Below are the code and all the weights of a small trained network. Each question names an input and a class and asks about switching units off, where a switched-off unit gives its printed mean instead of its output.

import numpy as np


def w(rows, s, z=0):
    codes = np.array(rows[::2]) - 128.0
    scale = np.full(codes.shape[1], s)
    scale[-1] = z or s
    return codes * scale


def f(y):
    return y / 2 * (1 + np.tanh(0.7978845608 * (y + 0.044715 * y**3)))


def log_softmax(a):
    a = a - a.max(-1, keepdims=True)
    return a - np.log(np.exp(a).sum(-1, keepdims=True))


def net(x, mask):
    res = np.array(x, float).reshape(1, 8) / 4 @ E
    y = f(res @ A[0][:, :-1].T + A[0][:, -1])
    res = res + np.where(mask, y, B[0][:, -1]) @ B[0][:, :-1]
    return log_softmax(res[-1] @ U[:, :-1].T + U[:, -1])


A, B = {}, {}
E = w([
[124,125,127],'x0',
[147,145,134],'x1',
[124,125,127],'x2',
[247,54,53],'x3',
[75,210,1],'x4',
[120,119,121],'x5',
[118,121,123],'x6',
[119,116,125],'x7',
],0.0073)
A[0] = w([
[107,115,125,253],'n1',
[97,204,16,126],'n2',
[13,205,227,69],'n3',
[93,202,15,93],'n4',
[157,69,244,92],'n5',
[145,64,88,236],'n6',
[98,210,8,119],'n7',
[2,211,216,84],'n8',
],0.0062,0.0064)
B[0] = w([
[8,194,135,255],'n1',
[129,55,229,201],'n2',
[255,69,58,212],'n3',
[166,28,198,184],'n4',
[156,97,173,196],'n5',
[95,225,87,239],'n6',
[131,52,224,204],'n7',
[238,109,12,225],'n8',
],0.0073,0.005)
U = w([
[104,158,133,255],'0',
[146,36,233,7],'1',
[212,114,1,24],'2',
[82,181,137,180],'3',
[97,199,148,153],'4',
],0.0098,0.0049)

Each question gives the input, the list of numbers given to net, and the class t.
The units are the neurons (one row each of A and B). Each row of codes is followed by its name. A weight is (code - 128) times the scale printed after its matrix; where a second scale follows, it is the last column's (A, B and U).
mask holds one flag per neuron, in row order. A switched-off neuron (its flag False) gives its mean, the last column of its row in B, instead of its output. The means were averaged over made-up inputs and are rounded, as every weight is.
A unit's drop is (log p(t) with every unit on - log p(t) with that unit switched off) / (log p(t) with every unit on - log p(t) with every unit switched off).
The circuit of an input: a set's keep is (log p(t) with only the set's units on - log p(t) with every unit switched off) / (log p(t) with every unit on - log p(t) with every unit switched off). Starting from all 8 units, units are removed one at a time, each time the one whose removal leaves the highest keep (on an exact tie, the one counted first), for as long as the keep stays at least 0.8.
circuit, biggest first: the units of the circuit, biggest drop first
top k neurons: the k neurons with the biggest drops, biggest first
drop when u is switched off: that unit's drop, to one decimal
input [-1,1,4,4,-1,-7,-4,0], class 3: circuit, biggest first	(n8, n3, n4)
input [-8,-1,-6,5,3,8,-2,-3], class 3: circuit, biggest first	(n8, n3)
input [-4,6,8,6,5,0,3,-7], class 0: circuit, biggest first	(n8, n3)
input [-1,6,-6,6,4,7,1,8], class 0: top 2 neurons	(n8, n3)
input [4,-6,3,-6,1,6,-1,-2], class 2: circuit, biggest first	(n8, n3)
input [-6,7,5,5,-4,-2,-6,3], class 4: circuit, biggest first	(n8, n3, n6, n4)
input [6,-8,-1,6,4,6,8,-1], class 4: circuit, biggest first	(n8, n3)
input [0,6,-7,-8,6,-2,5,3], class 2: circuit, biggest first	(n8)
input [6,-2,7,6,5,-7,0,1], class 3: top 3 neurons	(n8, n3, n6)
input [0,-7,0,5,-3,3,6,-6], class 4: top 4 neurons	(n8, n3, n6, n4)
input [2,8,6,-8,5,-1,2,-4], class 2: drop when n8 is switched off	0.6
input [3,0,2,5,-4,-6,0,5], class 3: drop when n8 is switched off	0.3
input [-5,-1,-5,-7,0,-6,-7,5], class 2: drop when n8 is switched off	0.4
